Below is a small trained network, with its code and all its weights. Each question gives an input and a target symbol and asks what happens when units are switched off, that is, made to give their printed mean instead of their output.

import numpy as np


def w(rows, s, z=0):
    codes = np.array(rows[::2]) - 128.0
    scale = np.full(codes.shape[1], s)
    scale[-1] = z or s
    return codes * scale


def softmax(a):
    e = np.exp(a - a.max(-1, keepdims=True))
    return e / e.sum(-1, keepdims=True)


def log_softmax(a):
    a = a - a.max(-1, keepdims=True)
    return a - np.log(np.exp(a).sum(-1, keepdims=True))


def net(x, mask):
    ids = ['ΔΘΛΠαβγεζητψ'.index(c) for c in x.split()]
    T = len(ids)
    res = E[ids] + P[:T]
    u = 0
    for l in range(2):
        r = res
        for j in range(3):
            rows = slice(2 * j, 2 * j + 2)
            q, k, v = (r @ M[l][rows].T for M in (Q, K, V))
            z = softmax(np.where(np.tri(T) > 0, q @ k.T / 2**0.5, -1e9)) @ v
            o = O[l][rows]
            res = res + np.where(mask[u + j], z, o[:, -1]) @ o[:, :-1]
        u += 3
    return log_softmax(res[-1] @ U[:, :-1].T + U[:, -1])


Q, K, V, O = {}, {}, {}, {}
E = w([
[57,81,170],'Δ',
[80,203,48],'Θ',
[95,76,79],'Λ',
[168,106,201],'Π',
[224,154,92],'α',
[121,130,140],'β',
[160,167,87],'γ',
[117,215,155],'ε',
[163,113,131],'ζ',
[78,11,117],'η',
[2,157,189],'τ',
[163,219,187],'ψ',
],0.0086)
P = w([
[150,120,125],'0',
[75,140,100],'1',
[158,108,197],'2',
[168,83,63],'3',
[51,190,145],'4',
[151,64,179],'5',
[203,135,136],'6',
[80,87,47],'7',
[134,223,248],'8',
],0.014)
Q[0] = w([
[66,126,39],'L0H0',
[218,65,35],'L0H0',
[158,128,121],'L0H1',
[91,89,143],'L0H1',
[178,2,119],'L0H2',
[149,136,237],'L0H2',
],0.0086)
K[0] = w([
[230,146,139],'L0H0',
[130,175,226],'L0H0',
[117,99,157],'L0H1',
[87,196,72],'L0H1',
[88,192,229],'L0H2',
[2,126,79],'L0H2',
],0.0092)
V[0] = w([
[32,62,195],'L0H0',
[91,22,172],'L0H0',
[223,39,149],'L0H1',
[137,134,250],'L0H1',
[219,58,143],'L0H2',
[173,215,241],'L0H2',
],0.012)
O[0] = w([
[34,134,56,113],'L0H0',
[4,96,122,113],'L0H0',
[89,91,183,63],'L0H1',
[59,193,151,57],'L0H1',
[111,91,227,78],'L0H2',
[112,211,184,4],'L0H2',
],0.012,0.0028)
Q[1] = w([
[120,107,3],'L1H0',
[227,249,112],'L1H0',
[86,221,78],'L1H1',
[3,170,171],'L1H1',
[77,163,22],'L1H2',
[183,162,178],'L1H2',
],0.0043)
K[1] = w([
[36,2,210],'L1H0',
[61,114,54],'L1H0',
[184,104,87],'L1H1',
[213,42,132],'L1H1',
[152,73,64],'L1H2',
[171,189,221],'L1H2',
],0.0049)
V[1] = w([
[101,53,90],'L1H0',
[137,217,44],'L1H0',
[2,191,107],'L1H1',
[81,167,238],'L1H1',
[80,67,196],'L1H2',
[223,141,174],'L1H2',
],0.0042)
O[1] = w([
[34,78,216,178],'L1H0',
[251,168,187,128],'L1H0',
[255,117,90,19],'L1H1',
[165,145,60,1],'L1H1',
[193,101,210,64],'L1H2',
[108,79,144,162],'L1H2',
],0.003,0.0023)
U = w([
[32,156,80,123],'Δ',
[254,80,28,127],'Θ',
[119,7,83,220],'Λ',
[46,213,210,165],'Π',
[197,97,241,132],'α',
[108,151,138,136],'β',
[177,105,153,104],'γ',
[135,237,126,108],'ε',
[119,119,172,122],'ζ',
[83,92,105,3],'η',
[56,251,29,54],'τ',
[109,232,171,153],'ψ',
],0.0066,0.0054)

Each question gives the input, a string of symbols that net reads in full, and the target symbol t.
The units are the heads (2 rows each of Q, K, V and O). Each row of codes is followed by its name. A weight is (code - 128) times the scale printed after its matrix; where a second scale follows, it is the last column's (O and U).
mask holds one flag per head, layer by layer. A switched-off head (its flag False) gives its mean, the last column of its rows in O, instead of its output. The means were averaged over made-up inputs and are rounded, as every weight is.
A unit's drop is (log p(t) with every unit on - log p(t) with that unit switched off) / (log p(t) with every unit on - log p(t) with every unit switched off).
The circuit of an input: a set's keep is (log p(t) with only the set's units on - log p(t) with every unit switched off) / (log p(t) with every unit on - log p(t) with every unit switched off). Starting from all 6 units, units are removed one at a time, each time the one whose removal leaves the highest keep (on an exact tie, the one counted first), for as long as the keep stays at least 0.8.
circuit, biggest first: the units of the circuit, biggest drop first
which heads matter: for each layer, one digit per head in row order, 1 if its drop is at least 0.15 and else 0, layers parted by /
drop when u is switched off: that unit's drop, to one decimal
input Λ γ Θ ε β ζ γ Θ ε, target Θ: which heads matter => 001 / 000
input Θ Δ α β Θ γ τ Λ Π, target Λ: circuit, biggest first => L0H2
input Θ τ Λ α β, target α: which heads matter => 101 / 000
input γ τ β τ τ τ Θ, target τ: which heads matter => 110 / 000
input Π ε ε τ Λ Θ Λ Θ Π, target Θ: which heads matter => 001 / 000
input τ Λ α Θ ζ, target Θ: circuit, biggest first => L0H2; L0H0; L0H1
input Θ Θ Λ, target Θ: which heads matter => 011 / 000
input Λ Θ Θ Λ τ α, target τ: circuit, biggest first => L0H2; L0H0
input ζ Δ β Λ Δ α Δ Λ α, target Λ: circuit, biggest first => L0H2; L0H0
input τ Θ Π α, target Π: circuit, biggest first => L0H2; L0H1
input ε τ Θ β ζ α Λ Δ β, target Δ: which heads matter => 101 / 000
input ζ Θ ψ, target Θ: which heads matter => 101 / 000
input γ Λ γ β Λ τ τ Λ β, target Λ: which heads matter => 001 / 000
input Θ ψ ζ Δ ψ τ Π Θ, target Π: circuit, biggest first => L0H2
input Θ Π α γ, target α: circuit, biggest first => L0H2; L0H0
input Π ε τ Λ, target τ: circuit, biggest first => L0H0; L0H2
input τ Λ Λ Θ α, target Θ: circuit, biggest first => L0H2; L0H0; L1H1
input Π Θ Θ Θ τ, target Θ: which heads matter => 111 / 000
input τ Λ Π η η Θ η Θ Λ, target Λ: which heads matter => 001 / 000
input ε Θ α Π τ ψ γ Θ Θ, target Θ: circuit, biggest first => L0H2
input ζ ε Λ ζ τ γ, target τ: which heads matter => 101 / 000
input ε Θ γ, target Θ: circuit, biggest first => L0H2; L0H0
input Λ Λ α, target Λ: drop when L0H0 is switched off => 0.2
input η Θ α η, target α: drop when L0H2 is switched off => 0.8
input Π τ Θ Λ Θ, target Λ: drop when L0H2 is switched off => 1.0
